Here is a tiny trained network, its code and every weight. The questions are about switching its units off for an input and a class, where a switched-off unit gives its printed mean instead of its output.

import numpy as np


def w(rows, s, z=0):
    codes = np.array(rows[::2]) - 128.0
    scale = np.full(codes.shape[1], s)
    scale[-1] = z or s
    return codes * scale


def f(y):
    return np.maximum(y, 0)


def log_softmax(a):
    a = a - a.max(-1, keepdims=True)
    return a - np.log(np.exp(a).sum(-1, keepdims=True))


def net(x, mask):
    res = np.array(x, float).reshape(1, 7) / 4 @ E
    y = f(res @ A[0][:, :-1].T + A[0][:, -1])
    res = res + np.where(mask, y, B[0][:, -1]) @ B[0][:, :-1]
    return log_softmax(res[-1] @ U[:, :-1].T + U[:, -1])


A, B = {}, {}
E = w([
[130,118,135,128,124,135,137,132,120,128,120,124],'x0',
[97,241,210,13,174,48,204,154,21,167,221,15],'x1',
[131,122,133,134,136,129,131,128,128,129,130,124],'x2',
[179,147,176,209,24,127,3,230,27,62,231,140],'x3',
[131,127,128,117,141,120,109,123,124,113,119,130],'x4',
[173,180,78,77,203,239,243,209,137,2,213,238],'x5',
[129,134,129,128,122,125,129,123,136,126,131,131],'x6',
],0.0078)
A[0] = w([
[169,175,184,166,44,109,60,225,33,69,234,129,19],'neuron 1',
[139,197,112,53,230,199,202,184,130,53,227,187,105],'neuron 2',
[162,181,74,73,179,199,245,193,119,10,191,208,54],'neuron 3',
[146,34,43,224,114,190,99,86,178,93,67,209,178],'neuron 4',
[106,237,182,4,165,78,185,144,47,142,193,23,144],'neuron 5',
[163,155,176,165,61,139,65,192,47,95,207,111,3],'neuron 6',
[147,74,69,165,127,191,101,127,203,91,91,192,120],'neuron 7',
[92,217,186,19,185,48,200,149,27,156,227,30,174],'neuron 8',
[85,131,94,39,247,126,243,45,200,182,51,117,12],'neuron 9',
[102,139,117,28,198,122,218,56,182,157,92,90,9],'neuron 10',
[69,133,188,157,84,17,70,64,92,255,92,3,62],'neuron 11',
],0.0077,0.0031)
B[0] = w([
[67,188,39,216,233,62,191,125,27,86,221,100,223],'neuron 1',
[195,33,181,60,97,46,39,78,102,214,53,28,240],'neuron 2',
[141,66,176,57,94,66,46,36,97,241,83,28,247],'neuron 3',
[187,148,175,134,77,194,166,188,227,93,95,220,250],'neuron 4',
[182,157,176,167,33,232,173,169,229,57,87,235,235],'neuron 5',
[38,178,24,179,206,109,165,134,67,116,203,86,198],'neuron 6',
[161,173,137,148,85,188,121,152,207,80,106,155,214],'neuron 7',
[211,163,164,130,63,205,149,188,248,40,71,254,247],'neuron 8',
[22,185,4,225,218,71,179,132,57,99,229,136,227],'neuron 9',
[29,177,58,240,195,65,193,139,53,142,226,85,197],'neuron 10',
[162,31,223,25,102,48,44,5,98,223,58,37,237],'neuron 11',
],0.0074,0.018)
U = w([
[169,163,168,136,55,229,157,201,229,49,80,248,253],'0',
[141,38,189,30,106,50,53,53,83,231,71,34,62],'1',
[28,195,25,204,230,85,175,157,51,86,248,118,10],'2',
],0.012,0.0053)

Each question gives the input, the list of numbers given to net, and the class t.
The units are the neurons (one row each of A and B). Each row of codes is followed by its name. A weight is (code - 128) times the scale printed after its matrix; where a second scale follows, it is the last column's (A, B and U).
mask holds one flag per neuron, in row order. A switched-off neuron (its flag False) gives its mean, the last column of its row in B, instead of its output. The means were averaged over made-up inputs and are rounded, as every weight is.
A unit's drop is (log p(t) with every unit on - log p(t) with that unit switched off) / (log p(t) with every unit on - log p(t) with every unit switched off).
The circuit of an input: a set's keep is (log p(t) with only the set's units on - log p(t) with every unit switched off) / (log p(t) with every unit on - log p(t) with every unit switched off). Starting from all 11 units, units are removed one at a time, each time the one whose removal leaves the highest keep (on an exact tie, the one counted first), for as long as the keep stays at least 0.8.
circuit, biggest first: the units of the circuit, biggest drop first
most important unit: the unit with the biggest drop
k most important neurons: the k neurons with the biggest drops, biggest first
drop of u: that unit's drop, to one decimal
input [-5,-1,-2,4,8,3,4], class 2: circuit, biggest first -> (neuron 1)
input [-8,-4,0,-6,5,5,3], class 2: 3 most important neurons -> (neuron 9; neuron 11; neuron 10)
input [-4,-3,2,5,-6,4,-2], class 2: 3 most important neurons -> (neuron 11; neuron 1; neuron 6)
input [7,-5,5,-5,2,-3,-5], class 0: 2 most important neurons -> (neuron 4; neuron 1)
input [-1,-5,-3,1,-3,6,3], class 1: 2 most important neurons -> (neuron 3; neuron 8)
input [-6,8,-1,-4,8,8,0], class 0: 3 most important neurons -> (neuron 8; neuron 5; neuron 11)
input [6,8,1,-7,7,1,1], class 0: 2 most important neurons -> (neuron 8; neuron 5)
input [-2,-2,-2,2,2,3,3], class 1: 2 most important neurons -> (neuron 8; neuron 5)
input [4,2,7,-1,6,-1,5], class 0: 2 most important neurons -> (neuron 3; neuron 2)
input [3,5,-8,8,7,-5,-4], class 2: 2 most important neurons -> (neuron 1; neuron 6)
input [-8,8,-1,5,7,6,-4], class 0: 2 most important neurons -> (neuron 8; neuron 5)
input [7,-2,1,-4,3,4,-2], class 1: 3 most important neurons -> (neuron 1; neuron 3; neuron 2)
input [4,-4,-7,-5,7,2,-7], class 2: 2 most important neurons -> (neuron 9; neuron 8)
input [8,-5,7,6,-7,8,-4], class 1: circuit, biggest first -> (neuron 3)
input [-1,0,-1,7,-2,8,-2], class 1: 2 most important neurons -> (neuron 3; neuron 2)
input [0,1,1,-5,-3,6,-3], class 1: 2 most important neurons -> (neuron 2; neuron 3)
input [-2,6,-8,-4,-5,8,-5], class 1: drop of neuron 2 -> 3.9
input [4,2,-3,-1,-4,0,4], class 0: drop of neuron 2 -> 0.0
input [-7,5,-1,6,6,-5,-3], class 2: drop of neuron 1 -> 2.5
input [6,-5,-7,5,-3,7,8], class 1: drop of neuron 3 -> 0.6
input [-1,2,6,0,-5,-1,3], class 0: most important unit -> neuron 3
